Where the symbols take the items:
from | ^ + ! & * §
w124 | w599 w362 w156 w99 w715 w150
w148 | w678 w436 w715 w201 w156 w488
w35 | w501 w161 w534 w854 w24 w860
w161 | w247 w35 w702 w239 w314 w258
w869 | w156 w770 w599 w174 w678 w543
w543 | w15 w544 . w185 w593 w869
w854 | w350 w239 w593 w35 . w884
w534 | w211 w702 w35 w593 w185 w677
w702 | w194 w534 w161 w754 w192 w91
w455 | w239 w350 w838 w247 w913 w872
w247 | w161 w501 w194 w455 w97 w745
w152 | w544 w15 w913 w496 w838 w458
w677 | w201 w91 w860 w678 w174 w534
w174 | w796 w753 w424 w869 w677 w185
w669 | w872 w884 w364 w258 w697 w239
w74 | w860 w745 w201 w715 w99 w501
w15 | w543 w152 w150 w813 w488 w156
w239 | w455 w854 w754 w161 w674 w669
w593 | w488 w754 w854 w534 w543 w678
w150 | . w913 w15 w524 w350 w124
w364 | w436 w678 w669 w91 w770 w754
w838 | w754 w488 w455 w194 w152 w436
w532 | w508 w99 w171 w362 w745 w97
w171 | w753 w796 w532 w458 w158 w496
w754 | w838 w593 w239 w702 w544 w364
w192 | w496 w185 w314 w544 w702 w753
w678 | w148 w364 w884 w677 w869 w593
w185 | w813 w192 w24 w543 w534 w174
w156 | w869 w458 w124 w796 w148 w15
w424 | w99 w508 w174 w599 w860 w24
w770 | w458 w869 w697 w753 w364 w544
w524 | w24 w97 w813 w150 w501 w99
w508 | w532 w424 w753 w697 w258 w314
w544 | w152 w543 w674 w192 w754 w770
w201 | w677 w158 w74 w148 w796 w211
w599 | w124 w697 w869 w424 w884 .
w350 | w854 w455 w488 w501 w150 w715
w674 | w913 . w544 w314 w239 w697
w211 | w534 w194 w501 w488 w813 w201
w314 | w97 w24 w192 w674 w161 w508
w860 | w74 w258 w677 w884 w424 w35
w158 | w91 w201 w745 w436 w171 w194
w697 | w362 w599 w770 w508 w669 w674
w258 | w745 w860 w91 w669 w508 w161
w99 | w424 w532 w796 w124 w74 w524
w496 | w192 w813 w97 w152 w194 w171
w715 | w884 w872 w148 w74 w124 w350
w436 | w364 w148 w872 w158 w458 w838
w913 | w674 w150 w152 w97 w455 w362
w745 | w258 w74 w158 w872 w532 w247
w501 | w35 w247 w211 w350 w524 w74
w458 | w770 w156 w362 w171 w436 w152
w362 | w697 w124 w458 w532 w872 w913
w813 | w185 w496 w524 w15 w211 w796
w753 | w171 w174 w508 w770 w91 w192
w488 | w593 w838 w350 w211 w15 w148
w91 | w158 w677 w258 w364 w753 w702
w796 | w174 w171 w99 w156 w201 w813
w872 | w669 w715 w436 w745 w362 w455
w97 | w314 w524 w496 w913 w247 w532
w24 | w524 w314 w185 . w35 w424
w194 | w702 w211 w247 w838 w496 w158
w884 | w715 w669 w678 w860 w599 w854

The rows follow the links: the fewer symbols apart two items are, the more alike their rows tend to be.

Some items and rows for them; each showing differs a little:
w813: 565 -34 -188 350 -176 603 627 -398 -32 -156 -115 100 590 606 -506 -338 -27 -219 290 -121 359 -403 240 -160 -926 -660 50 -185 380 123 -118 -352 173 -284 68 353 460 -351 -45 -116 243 695 -166 171 2 534
w350: -133 374 422 -266 -15 274 -378 -300 490 -308 -1018 389 267 -570 -550 458 -58 487 -269 475 -307 -200 4 464 300 -50 -708 -448 128 436 292 -280 239 -565 -119 316 425 -103 -134 35 -49 -522 -262 52 -447 -66
w872: -108 262 263 -396 13 -367 -355 -30 1 -414 -97 -180 -277 -726 577 496 95 68 -428 129 -414 137 -152 -4 790 304 -726 -114 -81 245 195 69 -73 -538 -297 -696 378 120 -113 317 -525 -297 -113 -5 -571 110
w15: 352 401 42 -5 145 656 343 -259 -9 364 -470 -299 162 77 -91 -350 -281 -80 777 166 515 -564 220 48 -468 -681 17 -241 710 272 88 -182 492 -362 -111 308 575 -492 -161 -618 -93 -134 348 458 -212 405
w99: 155 -150 77 211 -169 921 355 -36 -734 185 -114 561 -31 188 -54 -97 -41 -11 150 170 211 -175 -38 -204 -796 38 -132 -407 53 317 0 176 386 -273 266 -315 355 134 250 -246 477 897 -250 165 -82 935
w488: 315 610 375 -98 198 390 -134 -459 776 -309 -1094 -148 429 -269 -442 515 -394 167 37 258 198 -113 292 356 56 -30 -519 -188 183 297 7 -442 367 -497 -443 446 365 -167 -236 127 -355 -516 76 144 -653 -223
w674: -412 -138 -424 -162 252 -748 -100 164 -30 408 731 -199 -413 -227 315 -609 373 406 257 -61 -423 -326 -232 -227 326 -245 372 57 506 115 410 299 -401 383 363 291 -236 -414 111 -545 -237 -585 364 264 457 -173
w35: -228 -406 45 327 99 249 -388 7 280 -65 -252 920 401 -183 -952 151 424 305 -538 105 -348 339 35 419 -39 44 -25 -29 -649 -86 80 -280 -90 210 -6 573 -532 284 120 156 556 -381 -388 -231 307 -568
w544: -200 66 -350 -217 234 -712 64 206 202 363 743 -585 -218 114 349 -566 68 84 530 -161 -78 -324 -208 -261 274 -383 618 341 606 -248 39 80 -262 261 166 248 -203 -471 -160 -387 -337 -614 541 315 298 -245
w192: 109 -271 -662 308 -196 -470 357 70 18 -14 1016 -284 100 609 -216 -578 424 -95 139 -499 -10 -82 -108 -219 -138 -413 646 414 235 -328 -231 -17 -362 624 267 170 -362 -269 17 -160 65 255 381 -23 677 -203

Each walk starts at a row. The symbols on each line, taken left to right, move it on to the next item.
Answer with the item's row; about right is enough.
new walk
207 -124 -82 5 -464 -161 -71 -94 -84 -793 -9 222 54 -142 282 483 168 -232 -816 -181 -460 190 -181 80 366 385 -598 -75 -482 -98 16 40 -251 -272 -181 -627 206 303 23 640 -240 847 -591 -436 -415 263
! ! & § * ! ^ + -106 95 59 -49 396 158 -53 184 201 767 80 -69 -37 72 -430 -444 -321 283 819 246 438 -157 118 -58 -441 -548 649 -115 591 145 -133 -144 289 265 83 706 -308 -338 -66 -600 162 -698 401 434 324 -231
& & ^ ! * & § § 190 123 26 441 -238 418 -88 -393 344 -624 -766 823 579 -74 -793 497 255 290 -526 -25 -257 69 -72 423 -262 -171 -560 -354 -337 215 198 -415 59 -371 -25 320 254 -35 -50 390 195 214 -610 -36 -179 -11
new walk
570 -78 245 186 -198 853 464 -84 -501 213 -57 -69 86 601 40 -198 -531 -441 307 -56 652 -130 248 -172 -946 -90 -25 -110 1 14 -238 -35 440 -280 7 -287 372 39 86 -197 373 1060 -93 -31 -273 716
§ ^ + ! & & ^ ! * 444 265 -341 280 -446 -298 330 -535 709 -1021 -26 -234 475 415 -158 299 165 -228 -750 -413 -444 -54 60 109 369 -85 -460 227 -202 -203 -113 -444 -245 -14 -327 86 212 -121 -216 569 -402 470 -133 -472 -113 24
^ ^ & * ! & 257 -182 -707 362 -468 -454 486 -181 -200 -413 570 101 36 234 146 -450 382 -141 -221 -520 -583 -488 -405 -535 -128 -455 -80 -85 418 119 242 -28 -477 -43 535 -144 490 -295 -172 -10 -182 934 -52 17 164 557
new walk
153 401 784 -294 220 756 -213 -279 250 -52 -810 -220 -108 -246 162 526 -718 -45 164 389 440 13 490 394 10 394 -597 -107 -109 155 -109 -173 689 -504 -291 -209 254 203 -170 152 -106 -60 44 -15 -723 11
^ * § § ^ + ! * § & 235 8 -402 162 -313 -427 -7 -334 426 -947 -60 274 403 70 -209 420 562 87 -915 -147 -831 -29 -159 163 615 -58 -623 -48 -284 -6 285 -180 -380 -151 15 -6 392 -123 -30 652 -353 527 -399 -154 -176 136
§ & * § § ! ^ ^ 104 230 93 -425 -94 -135 445 199 -485 11 352 -1003 -358 57 1001 -379 -381 -347 608 -85 191 -435 111 -466 121 -80 3 126 613 130 -63 140 80 -173 -6 -538 565 -251 -126 -268 -530 153 547 137 -596 567
new walk
-24 250 60 -43 302 362 140 -81 -157 306 -516 313 -37 -264 -224 -278 -148 466 620 173 -197 -628 -97 -41 -378 -693 -49 -572 834 455 357 -192 316 -392 219 240 492 -584 9 -434 -54 -206 218 486 -211 609
+ * & § ! § + 615 279 0 240 -313 660 82 -522 576 -479 -786 167 658 186 -774 413 10 -52 -326 -46 142 -4 443 331 -330 -141 -449 97 -225 -153 -268 -476 242 -256 -241 325 280 50 -75 296 225 296 -273 -202 -291 -101
§ & ! ! ^ + & § + 186 -4 52 326 -64 364 -161 -223 613 -34 -382 324 672 310 -1049 81 27 -1 -355 -10 159 525 321 448 -286 136 167 192 -589 -140 -300 -368 43 220 -271 697 -482 129 -34 273 449 -246 -89 -229 399 -718
new walk
-541 -140 347 -175 541 274 -165 365 -684 874 -42 382 -698 -499 92 -418 -298 349 620 564 257 -30 78 55 -339 104 409 -425 159 213 166 503 337 137 247 93 -321 137 304 -654 366 -508 132 378 241 125
* ! + § ! ^ + § -111 364 649 -260 278 546 -357 -173 71 -2 -1025 257 -172 -723 -9 696 -378 128 -152 531 -55 97 85 390 163 500 -630 -466 -146 392 216 -70 465 -523 -208 -268 291 386 113 73 31 -262 -409 -116 -588 172
^ § ! ^ ^ § -314 128 784 -260 475 449 -680 169 72 268 -515 -144 -211 -446 -40 318 -520 -44 119 507 566 606 417 447 102 660 92 124 -259 -129 -394 21 339 161 -366 224 -352 353 -36 -49 287 -884 29 -124 -45 -580
new walk
-250 3 -92 -440 237 -510 10 360 -508 614 725 -666 -581 -40 795 -422 -276 -196 606 -126 373 -66 15 -280 411 115 619 436 298 -202 -68 362 -223 463 44 -175 -267 -127 -16 -434 -349 -478 535 162 216 -159
+ * & ^ + & 82 454 340 -464 -196 -228 -168 -77 141 -436 -169 -974 -179 -274 789 524 -398 -282 -198 -138 5 20 182 80 870 382 -544 68 -214 66 -34 -51 94 -422 -423 -474 411 19 -154 356 -606 -69 -38 -188 -714 -31
& ! + ^ + & -686 -43 167 -594 255 -695 -591 312 -122 56 97 -114 -546 -650 501 258 93 367 -371 92 -470 471 -291 32 820 596 -26 177 -222 -14 30 302 -359 191 -119 -214 -544 212 0 106 -189 -809 -91 8 65 -559
new walk
275 384 -316 -204 -78 -488 336 -158 178 -168 360 -956 -57 137 454 -252 -19 -16 518 -304 -141 -729 -124 -265 123 -636 160 56 848 -41 232 77 -89 -368 116 -29 676 -728 -307 -236 -559 114 385 213 -324 363
! * ! ^ ! ^ -44 305 -19 -302 -129 -716 -232 -274 417 -577 -199 -100 47 -772 157 322 298 243 -427 20 -721 -217 -258 129 958 2 -635 -111 110 24 468 -234 -295 -328 -228 -22 431 -363 -96 352 -633 -471 34 -25 -419 -135
^ + & ^ ! ^ + § + 155 -139 312 289 -43 753 -433 24 23 129 -368 338 156 290 -416 348 -431 -219 -390 134 570 712 260 497 -311 507 119 363 -738 -245 -675 -144 281 245 -307 159 -599 703 143 215 386 84 -309 -279 149 -465
new walk
-48 8 102 -371 -109 -329 215 23 -599 15 391 -417 -543 -269 986 -166 -130 -71 429 -72 -343 -496 -336 -335 309 12 -90 -309 511 270 418 431 39 -422 36 -578 444 -213 7 -267 -491 151 172 240 -416 735
+ & ^ + § ! * § -9 -258 -86 121 -299 -384 -180 177 143 -306 505 -326 94 356 217 93 9 -370 -496 -327 164 630 86 121 317 610 209 537 -865 -428 -549 -62 -407 528 -252 -285 -432 410 -108 576 -38 385 -193 -428 229 -465
& & ^ ! § * § § ! 575 64 -622 276 -347 -181 701 -279 206 -506 511 -538 374 615 243 -357 140 -325 107 -502 2 -556 -64 -510 -84 -516 144 154 321 -177 -14 -244 -293 -62 137 -39 513 -425 -156 134 -105 889 219 55 82 475
